Below are the code and all the weights of a small trained network. Each question names an input and a target symbol and asks about switching units off, where a switched-off unit gives its printed mean instead of its output.

import numpy as np


def w(rows, s, z=0):
    codes = np.array(rows[::2]) - 128.0
    scale = np.full(codes.shape[1], s)
    scale[-1] = z or s
    return codes * scale


def f(y):
    return y / 2 * (1 + np.tanh(0.7978845608 * (y + 0.044715 * y**3)))


def softmax(a):
    e = np.exp(a - a.max(-1, keepdims=True))
    return e / e.sum(-1, keepdims=True)


def log_softmax(a):
    a = a - a.max(-1, keepdims=True)
    return a - np.log(np.exp(a).sum(-1, keepdims=True))


def net(x, mask):
    ids = ['αγεηθμπφψω'.index(c) for c in x.split()]
    T = len(ids)
    res = E[ids] + P[:T]
    u = 0
    for l in range(3):
        q, k, v = (res @ M[l].T for M in (Q, K, V))
        z = softmax(np.where(np.tri(T) > 0, q @ k.T / 2**0.5, -1e9)) @ v
        res = res + np.where(mask[u], z, O[l][:, -1]) @ O[l][:, :-1]
        u += 1
        y = f(res @ A[l][:, :-1].T + A[l][:, -1])
        res = res + np.where(mask[u : u + 8], y, B[l][:, -1]) @ B[l][:, :-1]
        u += 8
    return log_softmax(res[-1] @ U[:, :-1].T + U[:, -1])


Q, K, V, O, A, B = {}, {}, {}, {}, {}, {}
E = w([
[204,96,164,77,168,115,194,179,126],'α',
[184,88,90,152,207,166,130,40,201],'γ',
[82,187,219,82,173,145,76,26,145],'ε',
[106,100,129,161,108,115,174,19,24],'η',
[154,38,131,63,94,163,90,163,74],'θ',
[176,195,57,171,70,207,115,176,102],'μ',
[66,64,8,139,140,207,99,68,131],'π',
[24,143,238,152,27,193,126,58,166],'φ',
[93,180,182,132,162,211,254,109,122],'ψ',
[163,177,238,70,106,137,128,121,238],'ω',
],0.014)
P = w([
[131,154,193,166,229,176,87,168,96],'0',
[90,142,209,155,254,206,55,203,100],'1',
[83,130,154,147,198,212,90,183,143],'2',
[89,136,150,162,172,190,103,171,157],'3',
[121,129,144,119,144,218,129,143,168],'4',
[136,129,138,137,125,203,141,124,181],'5',
[147,154,150,157,127,159,155,114,158],'6',
[163,137,142,147,104,180,163,109,172],'7',
[170,130,150,176,99,161,182,106,175],'8',
[176,122,155,177,82,167,176,102,186],'9',
],0.0046)
Q[0] = w([
[253,153,227,73,124,151,213,198,179],'0.h1',
[50,185,197,203,125,195,193,93,147],'0.h1',
],0.0055)
K[0] = w([
[204,169,157,138,110,140,146,226,143],'0.h1',
[83,255,120,158,126,216,150,112,142],'0.h1',
],0.0081)
V[0] = w([
[102,24,218,123,241,78,200,24,211],'0.h1',
[159,2,194,93,167,125,86,169,101],'0.h1',
],0.005)
O[0] = w([
[50,255,17,38,100,96,191,127,102,253],'0.h1',
[161,100,57,69,137,23,103,169,101,148],'0.h1',
],0.0082,0.0051)
A[0] = w([
[148,177,185,161,104,139,192,99,235,135],'0.n1',
[128,59,195,130,107,151,141,69,141,144],'0.n2',
[55,178,26,79,50,167,118,172,73,147],'0.n3',
[191,202,160,92,91,116,170,186,182,177],'0.n4',
[167,151,92,172,165,130,129,61,158,206],'0.n5',
[164,73,152,86,83,83,184,116,15,253],'0.n6',
[125,165,91,168,43,181,111,206,143,208],'0.n7',
[166,91,66,170,2,95,108,179,135,168],'0.n8',
],0.0075,0.0029)
B[0] = w([
[110,102,108,45,150,147,82,76,89,254],'0.n1',
[103,111,146,144,119,69,64,120,105,143],'0.n2',
[136,45,229,201,184,161,39,162,112,221],'0.n3',
[106,103,88,20,102,167,165,185,153,198],'0.n4',
[129,184,114,173,173,205,133,90,167,235],'0.n5',
[99,90,134,176,208,93,154,88,112,185],'0.n6',
[188,124,179,116,97,169,194,130,88,156],'0.n7',
[209,151,96,1,153,129,140,76,65,142],'0.n8',
],0.0078,0.0057)
Q[1] = w([
[122,134,128,141,119,114,150,246,134],'1.h1',
[109,126,124,127,159,127,126,128,143],'1.h1',
],0.012)
K[1] = w([
[41,87,86,95,201,1,130,148,158],'1.h1',
[155,123,99,63,123,118,150,85,146],'1.h1',
],0.0088)
V[1] = w([
[171,122,153,171,101,126,155,252,152],'1.h1',
[247,200,165,189,78,142,116,214,68],'1.h1',
],0.0048)
O[1] = w([
[202,232,121,119,81,124,206,141,114,3],'1.h1',
[136,126,172,85,125,170,254,120,180,12],'1.h1',
],0.0077,0.0044)
A[1] = w([
[110,109,182,136,156,115,32,92,160,179],'1.n1',
[153,137,88,207,168,134,126,77,129,245],'1.n2',
[83,221,94,73,75,47,67,179,169,95],'1.n3',
[176,113,111,103,173,40,140,143,122,20],'1.n4',
[201,78,192,137,149,135,118,95,123,166],'1.n5',
[188,83,153,99,130,101,117,143,86,206],'1.n6',
[3,96,118,223,86,139,138,109,56,174],'1.n7',
[150,181,126,58,115,104,178,172,91,4],'1.n8',
],0.0079,0.0014)
B[1] = w([
[147,254,36,148,26,147,128,24,66,254],'1.n1',
[50,90,130,132,165,133,112,144,226,224],'1.n2',
[229,74,38,18,65,121,36,120,105,144],'1.n3',
[95,159,83,183,41,122,197,87,166,159],'1.n4',
[61,166,67,158,138,119,66,133,41,164],'1.n5',
[82,113,89,119,151,170,203,156,98,171],'1.n6',
[194,29,224,131,48,126,125,51,147,207],'1.n7',
[115,66,81,218,84,200,170,62,193,153],'1.n8',
],0.0068,0.0084)
Q[2] = w([
[73,216,75,114,228,205,142,94,169],'2.h1',
[86,254,225,115,83,38,95,111,134],'2.h1',
],0.0056)
K[2] = w([
[101,253,98,150,223,189,67,168,87],'2.h1',
[179,220,178,52,41,74,82,70,33],'2.h1',
],0.0048)
V[2] = w([
[237,152,39,132,130,202,110,155,70],'2.h1',
[49,137,61,90,201,246,169,252,74],'2.h1',
],0.0026)
O[2] = w([
[127,151,148,121,173,134,94,220,149,217],'2.h1',
[38,124,192,154,120,214,2,181,105,249],'2.h1',
],0.0054,0.0011)
A[2] = w([
[76,30,170,112,124,130,163,108,138,249],'2.n1',
[113,42,78,119,151,127,70,126,14,203],'2.n2',
[66,137,182,119,156,131,144,68,85,236],'2.n3',
[165,89,107,121,231,138,134,255,144,249],'2.n4',
[178,125,85,104,68,155,186,108,180,89],'2.n5',
[116,127,96,146,153,55,95,154,72,54],'2.n6',
[144,191,114,93,159,154,155,109,189,5],'2.n7',
[170,77,167,82,29,126,148,137,50,158],'2.n8',
],0.0077,0.0022)
B[2] = w([
[160,206,149,135,141,61,144,168,218,194],'2.n1',
[202,170,131,136,73,115,165,218,195,249],'2.n2',
[207,139,139,112,176,78,134,200,134,230],'2.n3',
[82,255,227,16,166,127,164,107,201,142],'2.n4',
[23,46,119,159,55,77,167,94,85,176],'2.n5',
[106,132,99,171,153,121,102,212,70,146],'2.n6',
[88,119,42,102,119,52,139,170,86,191],'2.n7',
[19,110,161,157,238,122,87,217,75,193],'2.n8',
],0.0063,0.011)
U = w([
[190,109,134,200,3,197,105,116,206,92],'α',
[74,106,177,167,96,101,81,108,64,90],'γ',
[168,113,83,170,129,95,120,182,67,132],'ε',
[90,106,81,180,220,136,60,106,148,115],'η',
[160,67,127,153,112,209,144,96,64,78],'θ',
[201,220,112,93,59,109,118,70,99,103],'μ',
[107,145,101,126,76,115,245,113,138,168],'π',
[159,198,245,78,180,158,109,179,187,255],'φ',
[127,65,127,66,82,130,72,147,135,22],'ψ',
[201,95,133,157,128,32,107,116,170,48],'ω',
],0.0065,0.0032)

Each question gives the input, a string of symbols that net reads in full, and the target symbol t.
The units are the heads (2 rows each of Q, K, V and O) and the neurons (one row each of A and B). Each row of codes is followed by its name. A weight is (code - 128) times the scale printed after its matrix; where a second scale follows, it is the last column's (O, A, B and U).
mask holds one flag per unit, layer by layer, with each layer's heads first. A switched-off unit (its flag False) gives its mean, the last column of its rows in O or B, instead of its output. The means were averaged over made-up inputs and are rounded, as every weight is.
A unit's drop is (log p(t) with every unit on - log p(t) with that unit switched off) / (log p(t) with every unit on - log p(t) with every unit switched off).
The circuit of an input: a set's keep is (log p(t) with only the set's units on - log p(t) with every unit switched off) / (log p(t) with every unit on - log p(t) with every unit switched off). Starting from the 12 units with the biggest drops (on a tie, the unit counted first), units are removed one at a time, each time the one whose removal leaves the highest keep (on an exact tie, the one counted first), for as long as the keep stays at least 0.8.
units of the circuit, in order: the units of the circuit, biggest drop first
unit that matters most: the unit with the biggest drop
k most important neurons: the k neurons with the biggest drops, biggest first
top k neurons in layer l: the k neurons of layer l with the biggest drops, biggest first
input φ φ θ μ, target φ: 2 most important neurons => [1.n1 2.n4]
input γ μ γ π φ α θ, target φ: unit that matters most => 1.h1
input θ ψ μ γ α γ η ε π, target φ: 2 most important neurons => [0.n3 1.n1]
input ω μ ψ γ, target φ: units of the circuit, in order => [1.h1 1.n1 0.h1]
input γ φ γ γ μ θ φ, target π: units of the circuit, in order => [1.h1 0.n7]
input μ ψ φ, target φ: units of the circuit, in order => [1.h1 1.n1 0.n7 2.n1]
input ω θ α γ ω α γ ψ μ ω, target π: units of the circuit, in order => [1.h1 0.n7 0.n3 2.n5]
input ω ω θ μ ψ ψ γ γ γ θ, target π: top 3 neurons in layer 1 => [1.n4 1.n8 1.n6]
input ω φ π ε α μ ε ε ψ γ, target φ: 2 most important neurons => [1.n7 1.n1]
input φ μ ω φ, target π: units of the circuit, in order => [1.h1 2.n5 0.n7]
input γ γ φ, target γ: top 2 neurons in layer 1 => [1.n1 1.n7]
input ε α γ γ ω μ γ γ ψ, target φ: 4 most important neurons => [0.n2 0.n8 1.n1 2.n3]
input γ θ φ γ ψ θ γ μ ψ μ, target θ: 2 most important neurons => [0.n7 0.n8]
input α ψ γ γ α, target π: top neuron in layer 1 => [1.n4]
input γ γ ω γ μ θ, target φ: 2 most important neurons => [0.n8 1.n1]
input γ π θ μ α, target φ: top 2 neurons in layer 1 => [1.n1 1.n7]
input μ ε α π, target φ: 2 most important neurons => [1.n1 0.n3]
input ω ψ γ η α, target π: top 2 neurons in layer 0 => [0.n4 0.n1]
input γ γ γ θ γ θ γ μ γ, target π: 2 most important neurons => [0.n3 0.n7]
input μ ε α, target φ: unit that matters most => 1.n1
input π μ γ γ α ω γ μ, target θ: 3 most important neurons => [0.n8 0.n7 1.n8]
input α ω ψ π γ μ θ ψ θ ω, target π: top 3 neurons in layer 0 => [0.n1 0.n4 0.n7]
input ε γ ψ γ γ γ μ, target φ: top 2 neurons in layer 0 => [0.n3 0.n7]
input γ ε α γ γ φ, target γ: top 2 neurons in layer 2 => [2.n8 2.n5]
input μ α ψ ψ α γ ψ θ ψ γ, target π: top 2 neurons in layer 2 => [2.n7 2.n5]
